Table B holds the same points as the rows below and some others, measured another way and shuffled. Each row below is followed by which row of B it is.
B:
[[ -25  190 -101 -128  260  -20  130  145  185 -359 -169   25 -168 -269
   523  -68  269 -311  -16  109 -163  136  128 -223  329 -221 -151 -241
   207 -220  -96 -271  229]
 [-124 -512 -316 -173 -155  143  134 -341   50  -95   71  284  -37  236
    10   10 -184  356  -77 -324 -160  135 -170   57  -42    3  -73  168
   -59  157  638   10  122]
 [ 472  217   35  -35  -65   40 -235  -67 -161  181 -254   24  274  105
  -370 -135 -133  278 -116 -237   18  -70  114   56  -77  -16  153   71
   -96  -73 -388  265   51]
 [  38  -67  215  -14 -191   16    0   86   25   28   98  151  114  -73
  -118  317   53 -124    8 -134 -131 -211   26   22  -32 -142 -255   56
   -34  123  -76    1   18]
 [ 183   42  -46  -26 -173  -18 -136 -186 -208  265 -111  -47  324  166
   -13   13   51  181 -155   58   77 -199  145  -98  160  108  -19  147
  -189 -119 -127  137  137]
 [ 102  109  369  -96  -43  -11 -112 -201   -5  276  -96    8  186   12
  -392  170 -149  126   65 -175  -58 -137    8 -192 -249  234   52  223
  -312 -205 -269   97   72]
 [-121 -426 -210 -117 -213  137  160 -191   50   56   79  208    7   54
   -91  132 -144  332  -39 -183 -156   94 -103   50  -84  -12  -60  177
   -91  133  544  -67   70]
 [-129 -619  -35 -183 -172   35  185 -361  -90 -213   94  344  -97  296
   -94  160 -291  160  -32 -431 -121  -70 -361   89 -180   88 -176  202
    -6  245  463  111  106]
 [  98  146  275  109 -245   91  -39  316   39  345   43    0  278 -422
  -291  375  103   -1  -18   88  -87 -175  218   56  -53 -183 -125   44
  -115   49 -237 -113  -69]
 [  90 -187  -74 -262   56 -207  370  137   49 -468  -91   54 -616  211
   375  102  198 -379  212   73 -160 -214 -279 -145  215 -248 -130 -172
   407  124  164 -142  181]
 [-194 -236  214 -226   63  252 -210 -474  426 -138  127  334  -60  327
  -134   69 -100   85   74 -723 -203   -6  -83 -119  -70   31 -123  147
  -255   40  139  128  184]
 [  68   14  192 -217   54 -278  177 -136  -69 -270  -66  135 -120  139
    54  176  -53 -293  150 -110 -218  -89 -189 -274 -184  127 -224   83
    19 -188  -21   -1  127]
 [-398   74  429  -21  209  461 -390 -407  434  277  -24   94  381 -329
   -95   46  -37  207 -173 -406   31   99  286 -226   84  226   11  139
  -538 -313 -320  -60  253]
 [ -39 -354 -187   13 -259   61  284  125 -189  102  -16   90   87 -279
   -24  199  -78  227 -140  143  -39   -2  -55  155    6  -98  -73   68
    76  171  324 -157   12]
 [-152  -71  348  -47    0 -105   44  -50  -61 -251   55  159  100  -86
   275  305  113 -458  -55  -82  -52 -273  -35 -157  132   25 -438    3
    11  -41 -239  -32  177]
 [-152  100  459    9   20  148 -194 -115  137  146   17  108  329 -269
  -125  248    9  -93  -78 -216  -41 -117  165 -142  -23   95 -191  103
  -289 -158 -369  -16  120]
 [ 183   82  151   71 -269  229 -166  223  156  372   50   59  240 -211
  -416  242   71  205  -19 -141 -105 -133  223  146  -38 -275  -15   57
  -141  163 -148   10  -74]
 [ 127  136 -155  -86   39   14  217  330  134   13 -189 -120 -230 -317
   173   15  232  -23   61  292 -118   48  111  -99  211 -278   97 -168
   190  -80   19 -301  102]
 [ -22  -24  159 -252  158 -157  212  -66  149 -333  -73  108 -347   67
   151  128   41 -296  201 -122 -234  -36 -188 -279  -47   -1 -137  -26
    98 -139   30 -120  166]
 [ 299   21   44  -40 -123  -89  -78   53 -154 -264  -16  214  123  179
    45   83   57 -222  -92 -256 -101 -216    9   80   89 -227 -304  -52
   155  146 -225  197   65]
 [ -10 -414 -200 -116 -307  139   84 -211   44  164  116  212   38  209
  -251  145 -151  408   -1 -254 -168   15 -100   87 -140  -36  -26  228
  -138  195  546   36   17]
 [ 199   65 -328 -150   77  -69  254  391  153 -449 -125   23 -443  -42
   532  -61  396 -328   73  170 -195  -17   34  -44  442 -538 -127 -349
   490  108  100 -236  155]
 [-182 -353  242  119 -311   26  263  129 -353  311    2   -4  286 -506
  -145  449 -127   94 -189  278  137 -256  -63  119  -52  119 -147  164
   -77  120  -11 -159   14]
 [-160 -311   10 -137   -2   51  127 -221  -11 -150  -31  172  -32   15
   118   82 -104   39  -75 -172  -57  -12 -139  -66   32   74 -128   81
   -25    2  182  -44  178]
 [ 315  203 -294 -167  175  -58   46   23   -4 -308 -285   63  -94   31
   231 -273   61  -13  -58  -81 -154  196   57 -101  152 -182   34 -156
   205 -176  -76  -14  165]
 [ -56  -86  100   15 -205   78  -52 -106 -145  466  -71 -190  241  -47
    49  180  150  170 -133  295  204 -349  157 -133  304  139   46  146
  -245  -83 -135  -33  175]
 [ -42 -105   35 -263  186   35   71 -161  269 -346  -76  135 -367  195
   215  -29   81 -161  120 -280 -162  -33 -137 -191  141 -101  -56  -77
    96  -30   59  -51  238]
 [ 197  -36  -16 -165 -231  -62  103   29  133  175   40   57 -144  186
  -311  213   20  140  233  -78 -260  -94  -59  -86 -193 -109   21  142
   -68   61  266  -22  -26]
 [  26   86  -99  -71   73  103   86  269  234 -157  -90  -10 -201 -221
   363   25  340 -191   -9  126  -96  -42  151  -70  405 -373  -79 -235
   214   17  -61 -238  164]
 [  12   41   -5 -163    8 -213  440  435  184 -292   -2    6 -473 -252
   310  300  314 -457  271  312 -318  -62  -77 -195  100 -341 -221 -185
   334   -6  178 -400   57]
 [-318 -537  229   38 -125 -253  428  -95 -692 -246  -67   69  177 -270
   504  364  -96 -377 -319  348  266 -407 -283  -31  216  311 -449   81
   149   39  -96  -93  246]
 [  85    0   92 -104 -155 -218   16 -221 -211   44   -3   70  217  208
    44  189    9  -96  -12   18  -89 -196   -5 -228  -37  182 -242  194
  -162 -173   -8   92  115]
 [  47   33  198  -81 -137 -179  140   29 -108  150  -32  -51   29  -49
   -23  295   86 -139   97  199  -80 -239  -12 -218  -34   83 -125  119
   -78 -129  -64  -87   73]
 [  48  160  -55 -106   57  146  -54   92  383 -114    8  154  -51 -118
    55   25  170  -48   61 -214 -290  157  175  -96   78 -300 -113  -93
     8  -55   52 -138   78]
 [-111  -81  325   -6 -103 -160  -35 -369 -385  112  -40   85  494  -24
    11  247 -165  -76 -198  -15   72 -218   -9 -222  -94  444 -295  286
  -312 -262 -224  116  166]
 [ 250  242 -133 -111   53  -99  130  190   37 -121 -183   34  -41 -189
    51  -24   77  -46   44   65 -240  165   90 -125  -25 -176  -27  -84
   117 -185  -24 -139   54]
 [-199 -355  154  -36  -31  -20  196 -145 -288  -90  -89   67   88 -163
   228  180  -88  -78 -202   72  146 -205 -155  -38  146  177 -176   67
    21    7  -54  -55  211]
 [ 258   55 -188 -137  -80 -123  294  362   72 -110 -107  -18 -340  -93
    66  102  185  -97  177  198 -234  -23  -37  -42   67 -348   -1 -139
   291   66  161 -208   18]
 [ 427  273  270   43 -209   74 -200  120 -121  576 -201 -146  296 -128
  -658  119  -96  352   -8  -15   61 -220  166   52 -192    8  262  154
  -228  -48 -473  153  -58]
 [ 224  105 -142    4 -290  117  -88   92   51  535  -50 -135  200  -30
  -222   94  164  370  -11  189  -40 -111  264  -33  120 -126  148  113
  -192  -24   67  -48   11]
 [ 241  164 -131 -156  134   57   40  127  158 -114 -240  -28 -228  -45
    89 -157  126   41   46  -29 -114   64   59  -84  167 -244  144 -157
   157  -76 -102  -87  141]
 [ 194 -121  -26  -68 -257  -68  -48 -151 -241  209  -62  -48  126  336
     2   95   82   99  -72   63  103 -383    9  -54  206   43  -29  139
   -78   58  -50  171  137]
 [ -96 -350   73  -24 -182 -242  404   95 -405 -223    5  116   21 -198
   265  360  -26 -298 -102  234  -18 -237 -212   -8   36   35 -381   38
   195   90  108 -126   96]
 [ 268  282  338 -107   -4 -184  -97 -167 -127   91 -142   86  274   14
  -386  130 -203  -17   61 -222 -169  -32    6 -218 -400  234  -73  204
  -237 -315 -344  155   21]
 [-162 -438  -19  -51 -123  157   30 -378 -174   56  -25  218  262   -4
  -102   60 -300  346 -244 -283   37   28 -114   80  -78  215  -71  221
  -185   46  209   79  139]
 [  89  180  138 -157  160  -94  111   48  109 -169 -164   40 -146 -143
    52   60   40 -186  109  -36 -189   41  -19 -230  -52  -36  -51  -59
    53 -221 -160 -129  133]
 [ -53 -382 -153   33 -260  104  224   59 -227  136  -19   96  161 -263
   -39  181 -112  262 -199   95   18  -30  -46  182   27  -53  -72   93
    26  173  275 -108   35]
 [ 449  282   44 -193   41   -2 -285 -327   51   49 -191  175  202  335
  -506 -188 -274  311   50 -564 -234  159   33 -113 -386  103  134  187
  -241 -231 -190  319   40]
 [ 195  -50  341 -152  -76   -4 -171 -350  -70  185 -110   85   95  330
  -473   92 -240  192   58 -397    4 -249 -134  -99 -256  241   94  252
  -264  -54 -243  292   95]
 [-184 -112  -66 -246  177  193  -38 -231  515 -353   67  277 -253  160
   252  -30  117  -87   96 -453 -299  163   -7 -188  146 -191 -161  -65
   -14  -36  277 -101  221]
 [ 170   70 -136 -217  203 -334  354  172 -122 -605 -228   22 -414   19
   584  -41  214 -515   75  200 -151  -55 -156 -226  256 -187 -209 -251
   452 -122  -58 -166  220]
 [ 331  151  -82 -115  -78   54  -76    5   86  127 -129   68   54   66
  -315  -41  -53  256   47 -201 -189   76   82  -16 -145 -127  117   61
   -70  -57   -1   64    9]
 [  61 -246   60  -68 -275  133   31  -36   89  189  102  188   45   46
  -418  256 -132  267   61 -278 -176  -75  -75  108 -229 -100  -37  178
  -119  205  251   31  -43]
 [  48 -142 -214 -213   -6    1  336  295  300 -216  -37   -2 -609   11
   265   99  305 -143  235  143 -227  -62  -96  -75  258 -431   13 -200
   334  164  345 -296  115]
 [ -38 -190 -114 -188  -91   25  -85 -478   12   31   15  159  138  404
    54  -11  -59  198  -53 -264  -95  -25  -17 -187   41  177  -94  218
  -246 -114  262  132  193]
 [ -35 -351   39  116 -405   56  230  167 -317  348   36   44  271 -382
  -256  387 -132  249 -164  193   40 -170  -31  211 -107  -10 -105  173
   -52  213  168 -109  -59]
 [ -37  -56  278 -134   92   61  -48 -238    7   43 -156   12    3   21
   -61   48  -87   36  -24 -173   51 -151  -65 -163   25  174   52   86
  -144 -136 -246   49  205]
 [ 226  364  370  -93  -61 -143  -84  -83   61  238  -48  116  312 -142
  -610  250 -225   67  172 -251 -340  112   69 -242 -621  202  -68  270
  -356 -353 -196   46  -85]
 [  -1 -306   26   36 -231  -34  102  -93 -446  131  -93    0  266  -46
   101  164  -56   79 -265  169  210 -307  -46   57  187  128 -133  126
   -22   78  -73   63  144]
 [  70  -98   97  -14 -323  -46  -17  -90 -195  397   17  -67  243  109
  -116  271   72  129  -45  158   59 -350   72  -93   90  103  -72  216
  -216    0  -16   59   70]
 [ 373  148   28 -157   60 -304  156  119 -239 -409 -213   84 -139  120
   148   -2   31 -351   43  -30 -131 -142 -129 -100   11 -121 -180 -113
   296  -64 -262   78  115]
 [ -59 -209   80  -46 -173  -26  -19 -338 -240  121   -5  133  352   87
   -49  155 -157  141 -167 -114   11 -113  -21  -90  -61  265 -181  256
  -245  -96   54  109  129]
 [  11  -22 -259 -203  185  -50  244  178  204 -523 -103   75 -446    2
   635  -69  337 -357   57   76 -188   26  -19 -146  444 -377 -172 -299
   394    8  138 -247  244]
 [  67  215  176  -38   99 -124   -2   74  -54 -289  -82  129  171 -200
   264  109  122 -401  -87  -44 -138  -40  116 -168  104  -77 -345  -91
    74 -190 -340  -49  145]
 [ 171  160  106  -76  -81 -187  -79 -226 -217   71  -82   60  344  134
   -37   88  -47  -35  -62  -47  -87  -92   79 -233  -94  213 -184  186
  -212 -274 -169  133  110]
 [-118    7    3 -107  -59   63  406  509  417  196  -11 -176 -485 -500
    57  341  348  -67  308  457 -235  -25   56 -157  122 -355  103 -133
   142   12  276 -561   20]
 [  78  176 -101 -184  156 -250  223  143  113 -602  -23  231 -166  -68
   449   72  193 -522  102  -54 -405  158   -3 -242   42 -241 -431 -169
   269 -178   85 -190  126]
 [-109 -406 -201  -63 -143 -182  535  248 -287 -314  -24   67 -224 -230
   489  251  123 -271  -77  379  -46 -147 -200   30  249 -174 -304 -102
   383  174  323 -280  125]
 [ 376  201  153 -100 -217    8  -94   35  132  373  -34   61  113   55
  -717  182 -149  313  207 -254 -277    5   49  -39 -460  -51  136  216
  -235  -51  -21   97 -120]
 [  58  -26   28    9 -256  -92   74  -56 -220  202   26  111  402 -153
  -174  255 -112  110  -95   37 -140   -7   68  -61 -207  121 -211  226
  -193 -117   95  -16  -10]
 [-228 -244  336 -164  236  284 -163 -448   86  121 -264 -114 -132  115
   111 -110  -40  177 -125 -189  349 -302  -88 -172  372  269  279   43
  -202  -99 -377   78  402]
 [  55  -95 -206 -231  102   38  201  161  319 -344  -75   58 -549  110
   350  -35  279 -173  164  -33 -195  -27  -71  -89  332 -397  -10 -224
   316  119  219 -196  184]]
Rows of B count from 0, top down.

[ 309 -116 -190  159  -31  451 -177  -21    8  -54  -25   25   70 -148
   87  138 -249   33  -77 -110 -144  -31 -193 -182 -104  138  -45  250
 -157   -1 -153  -34]
31
[ -25   68   30   76  189 -282  121  -94   31 -217   67  -40  -56   -4
  -79  -46  148  166  116   80   97  -75   23  108  103   10  -43 -257
  227  -46  121  -17]
21
[ 118 -141 -149 -106   45  271   98  -54   78  244   27 -184  166   31
  -47  126  -29 -264  -97   53   73  103   85 -175   34  -28   48  105
 -162 -204  -83  396]
18
[-142 -133   83  -38    2  121   39   25   34   78   80 -105   -8  -83
  -67   31   55  -97 -147   47  170   56    8  -75  136  236    4  -57
 -105 -226  -74  156]
7
[ -79 -106  120  -60 -109   46  120  -43   85  -44   93  -71  -64  153
  -83  -28  357  -95 -157  -94  195  -22   65 -231  148  228  -74 -220
  -31 -253 -152   84]
48
[ 342  -73 -216  191  189  242   -3  -84  104    7   23   -4  168  -38
    5  140 -188   15  122   39  -26    8  -30  -83  -72  -56   28  124
 -100  -83  -75  176]
63
[ 247   24 -428   -7   -4  116  -96  161 -251 -101  -88  -88   -3    0
    4    1  -76  -21 -207 -111  -76 -161 -310 -302 -293    1 -182  275
 -155 -119 -176   14]
12
[ 27 -57  30 -28 -57  41  28 -37  76  -8  13 -32   5 -18 -24  -1  29 -13
 -81  39  18 -10   5 -31  60 117  25 -34  19 -59 -52  50]
9
[  64 -108 -100 -201  -26   51  103  -74  -12  193   59  -82  107   80
 -111   39   90 -235 -123  -42  111   54  190 -177   34   43   32  -59
  -98 -157  -49  271]
5
[ -41 -109   81  -12  158 -127   65   36  -17  -21   34   -3  122  -46
  -52  -13  -25  -62  104   51   17   20   88   21   15  -27   39  -13
  -47  -48   42  121]
64
[-219  -53  119   42   97   69  190  -12   96 -164   88 -305 -135  105
  -45    6  421  -32 -107    2  244  -32  -95 -181  244  143 -177 -221
   69 -350  -42  161]
1
[-109    2  220 -265 -235 -479   49   43   15   35  -52  162   25    3
  -91 -215   19  -23  -80  149  -60  -34  184  208  -12   77  178 -123
  139  164   30  -97]
59
[ -82    4   87  -31   67 -190  150  -82   32 -172   67  -93  -67   90
  -77  -52  298   29    9  -29  115  -59   69  -44  134   54  -84 -265
  161 -105   62   27]
46
[ 270   -6 -310  -27   68  214   70 -235   69  159   81 -103   64    5
  -91  156  -21  -59  -89    7  128   39  106 -116   61   62   17  -94
   11 -148   -8  256]
13
[ -64 -104  344 -104  -71 -519   52  227   76  -25 -104  246  205   26
  -33 -242 -125  -46  178  244 -169  -23  133  240 -152 -132  245  100
  -25  175  -49  -41]
30
[-193  143  315  -82 -127 -447  192  123  330 -116 -225 -181  -37   31
   89 -228   46  120   -4  573 -165  -63 -180  451   89 -196  189   54
  413  144   73   20]
33
[ 211   33 -252  186  211  220  -62  -66  -23 -189  -36 -158    9 -173
   85  130 -182  144   48   18 -129  -63 -251  -10  -37  -51 -114  151
   90   18   81   14]
35
[-130  -63   93  -93  149 -192  142   50  -36  -87    3 -158   63   32
  -38  -48  138 -105   63   46    5   -6   46  -14   49 -119  -39  -36
   47  -65   98  153]
45
[  71  -69 -155  114 -122  417 -165  116  -58 -119  -33 -116 -113 -138
   71   64  -61   50 -301  -81  -12  -89 -384 -248  -60  304 -159  212
 -154 -179 -233  -77]
10
[ 350   83 -377  158   60  145 -119  -95 -101 -198   -5   15  -55  -90
    6   74 -118  207  -65 -111  -62 -144 -211 -121 -133   94 -137   43
   60    7  -42 -128]
28
[  88 -129  -33  -28   97  180   88  -62  106  132   24 -127  159  -16
  -16  102  -62 -164   21   79   14   86   80  -62   61  -50   65   76
  -85 -105  -13  291]
43
[ -61  -83  164  141  261 -104  196  -24  112 -247   70 -133   44  126
  -29   -8  283    8  212   -2   91  -33   24  -81  125  -93 -100 -166
   67 -175   33  131]
50
[ 195   -5 -244  225   29  336 -158   67  -71 -214  -37  -77  -82 -151
   75   79 -130  163 -146  -65  -56 -123 -395 -179 -108  185 -168  204
  -74 -113 -156 -105]
44
[  73   36  -91  106  157  -87   61   -7   25 -148    5  -80   -3  -21
  -23   -7   22  106   50  102   40  -69 -105   21   -4  -20  -47  -39
   90  -88   14   52]
62
[  68   87 -127  244  325  -85   94  -23   66 -237   10 -166  -32  -65
   -5   31    3  212  143  191   76  -85 -206   93   40  -76  -84  -50
  168 -133   75   78]
24
[-114   20   59  -24   49 -153  156  -60   20 -187   71 -150 -120  110
  -83  -57  362   38  -63  -31  168  -78   -3  -97  150  101 -131 -273
  154 -183   17   35]
71
[ 377   36 -370  -32 -176   80 -154  -57 -179  -84  -11  164  -34   -1
  -45   -3  -72   80 -203 -241  -72 -153  -81 -245 -226  187  -97   37
  -59   34 -159 -180]
25
[ 182   43 -263   22  -76  239 -138  -90 -112 -135  -16  -74 -106 -152
   40   76  -80  111 -212 -133  -87  -95 -207 -123  -29  188 -136   59
   73   29   -6 -121]
53
[ 136   33 -285 -363 -155   21  -30 -113 -219   90  -59 -132   25  -45
  -16   28  -50 -175 -251 -148 -175  -20   67 -119  -74  -39  -47   82
   95  155  139   63]
65
[-198  -64  169 -164  -33    8  170 -159   68  -59   92 -228  -79   63
  -49   14  357 -116 -119  -81  118   32  140  -90  288  124  -83 -277
  164 -116  108  122]
68
[-158  141  333 -148 -202 -436  181    9  356  -62 -199 -125  -32   19
   76 -210   35  102  -14  532 -196  -28  -54  488  142 -163  241  -23
  471  240  129   -8]
37
[ -48 -104  137  -32   93    6  142  -74   99  -68   42 -137   62   61
  -17   22  173 -102   65   -5   17   27   97  -60  140  -39  -19  -93
   55  -76   49  161]
69
[-150  210  242 -199 -135 -664  211   92  235 -123 -239 -130  -24   74
   47 -281   59  109   19  544 -213  -95  -77  489   25 -286  201   -1
  495  255  159  -19]
17
[ 137  -42 -234  -52  -53  378   39 -192   99  193   88 -184  -25  -30
  -69  161   32  -91 -260    9  193   54   15 -167  149  229  -13  -77
  -34 -247  -86  255]
20
